Below are the code and all the weights of a small trained network. Each question names an input and a class and asks about switching units off, where a switched-off unit gives its printed mean instead of its output.

import numpy as np


def w(rows, s, z=0):
    codes = np.array(rows[::2]) - 128.0
    scale = np.full(codes.shape[1], s)
    scale[-1] = z or s
    return codes * scale


def norm(h):
    return h / np.sqrt((h * h).mean(-1, keepdims=True) + 1e-5)


def f(y):
    return np.maximum(y, 0)


def log_softmax(a):
    a = a - a.max(-1, keepdims=True)
    return a - np.log(np.exp(a).sum(-1, keepdims=True))


def net(x, mask):
    res = np.array(x, float).reshape(1, 2) / 4 @ E
    u = 0
    for l in range(2):
        y = f(norm(res) @ A[l][:, :-1].T + A[l][:, -1])
        res = res + np.where(mask[u : u + 11], y, B[l][:, -1]) @ B[l][:, :-1]
        u += 11
    return log_softmax(norm(res)[-1] @ U[:, :-1].T + U[:, -1])


A, B = {}, {}
E = w([
[108,79,135,85],'x0',
[102,109,7,113],'x1',
],0.014)
A[0] = w([
[107,124,134,91,7],'L0N1',
[170,142,144,236,35],'L0N2',
[161,142,90,143,46],'L0N3',
[109,166,87,145,189],'L0N4',
[166,184,255,215,59],'L0N5',
[222,155,141,179,126],'L0N6',
[75,122,99,88,121],'L0N7',
[105,171,158,31,62],'L0N8',
[225,184,187,153,79],'L0N9',
[117,78,178,162,117],'L0N10',
[120,106,89,83,220],'L0N11',
],0.0092,0.0016)
B[0] = w([
[131,62,130,128,136],'L0N1',
[100,184,155,37,175],'L0N2',
[117,111,175,90,147],'L0N3',
[204,138,168,142,167],'L0N4',
[115,74,102,148,254],'L0N5',
[64,160,138,2,180],'L0N6',
[136,133,153,166,164],'L0N7',
[107,148,81,161,149],'L0N8',
[90,106,96,184,205],'L0N9',
[117,96,57,177,165],'L0N10',
[183,145,178,166,175],'L0N11',
],0.0091,0.0088)
A[1] = w([
[147,49,158,99,103],'L1N1',
[101,250,98,170,3],'L1N2',
[159,145,165,48,113],'L1N3',
[170,91,114,87,146],'L1N4',
[113,84,149,97,28],'L1N5',
[127,170,55,80,251],'L1N6',
[93,193,113,96,217],'L1N7',
[172,150,203,145,212],'L1N8',
[104,103,226,141,65],'L1N9',
[144,95,89,97,67],'L1N10',
[176,122,102,155,120],'L1N11',
],0.016,0.0029)
B[1] = w([
[107,159,101,61,232],'L1N1',
[164,149,134,3,211],'L1N2',
[85,105,130,184,146],'L1N3',
[174,172,126,95,181],'L1N4',
[157,118,95,103,182],'L1N5',
[120,172,193,192,239],'L1N6',
[182,84,71,109,205],'L1N7',
[69,64,45,123,190],'L1N8',
[176,186,157,185,254],'L1N9',
[141,123,164,154,175],'L1N10',
[69,72,125,192,191],'L1N11',
],0.015,0.0072)
U = w([
[169,208,145,237,184],'0',
[209,213,97,3,196],'1',
[68,63,71,134,181],'2',
[90,101,210,61,12],'3',
[116,107,169,74,1],'4',
],0.014,0.0051)

Each question gives the input, the list of numbers given to net, and the class t.
The units are the neurons (one row each of A and B). Each row of codes is followed by its name. A weight is (code - 128) times the scale printed after its matrix; where a second scale follows, it is the last column's (A, B and U).
mask holds one flag per neuron, layer by layer. A switched-off neuron (its flag False) gives its mean, the last column of its row in B, instead of its output. The means were averaged over made-up inputs and are rounded, as every weight is.
A unit's drop is (log p(t) with every unit on - log p(t) with that unit switched off) / (log p(t) with every unit on - log p(t) with every unit switched off).
The circuit of an input: a set's keep is (log p(t) with only the set's units on - log p(t) with every unit switched off) / (log p(t) with every unit on - log p(t) with every unit switched off). Starting from the 12 units with the biggest drops (on a tie, the unit counted first), units are removed one at a time, each time the one whose removal leaves the highest keep (on an exact tie, the one counted first), for as long as the keep stays at least 0.8.
circuit, biggest first: the units of the circuit, biggest drop first
top k neurons: the k neurons with the biggest drops, biggest first
k most important neurons of layer l: the k neurons of layer l with the biggest drops, biggest first
drop of u: that unit's drop, to one decimal
input [0,-1], class 2: most important neuron of layer 1 -> [L1N9]
input [3,-2], class 2: top 2 neurons -> [L0N10, L0N8]
input [2,-3], class 2: top 3 neurons -> [L0N10, L0N5, L1N6]
input [-4,-1], class 1: top 4 neurons -> [L0N9, L1N11, L0N2, L1N7]
input [-3,-1], class 2: 3 most important neurons of layer 1 -> [L1N9, L1N2, L1N7]
input [7,-8], class 0: top 2 neurons -> [L1N9, L1N2]
input [-5,6], class 0: 2 most important neurons of layer 0 -> [L0N2, L0N6]
input [5,-5], class 0: 4 most important neurons of layer 1 -> [L1N9, L1N2, L1N7, L1N4]
input [3,-3], class 2: top 3 neurons -> [L0N10, L1N6, L1N2]
input [-4,-3], class 1: top 2 neurons -> [L0N2, L0N6]
input [3,1], class 2: 4 most important neurons of layer 0 -> [L0N11, L0N6, L0N7, L0N5]
input [-5,-3], class 1: top 2 neurons -> [L0N2, L0N9]
input [2,-4], class 0: top 3 neurons -> [L1N2, L1N9, L1N8]
input [-8,1], class 1: circuit, biggest first -> [L1N2]
input [-7,7], class 0: 4 most important neurons of layer 1 -> [L1N6, L1N11, L1N1, L1N4]
input [0,0], class 2: 2 most important neurons of layer 0 -> [L0N6, L0N5]
input [3,-5], class 0: top 2 neurons -> [L1N9, L1N2]
input [2,0], class 2: 2 most important neurons of layer 0 -> [L0N6, L0N9]
input [2,4], class 0: 2 most important neurons of layer 0 -> [L0N5, L0N9]
input [7,-3], class 1: circuit, biggest first -> [L1N1]
input [-1,4], class 0: 2 most important neurons of layer 0 -> [L0N9, L0N5]
input [3,-1], class 2: drop of L1N2 -> 0.7
input [2,2], class 2: drop of L0N11 -> 0.5
input [-2,4], class 0: drop of L1N6 -> 0.2
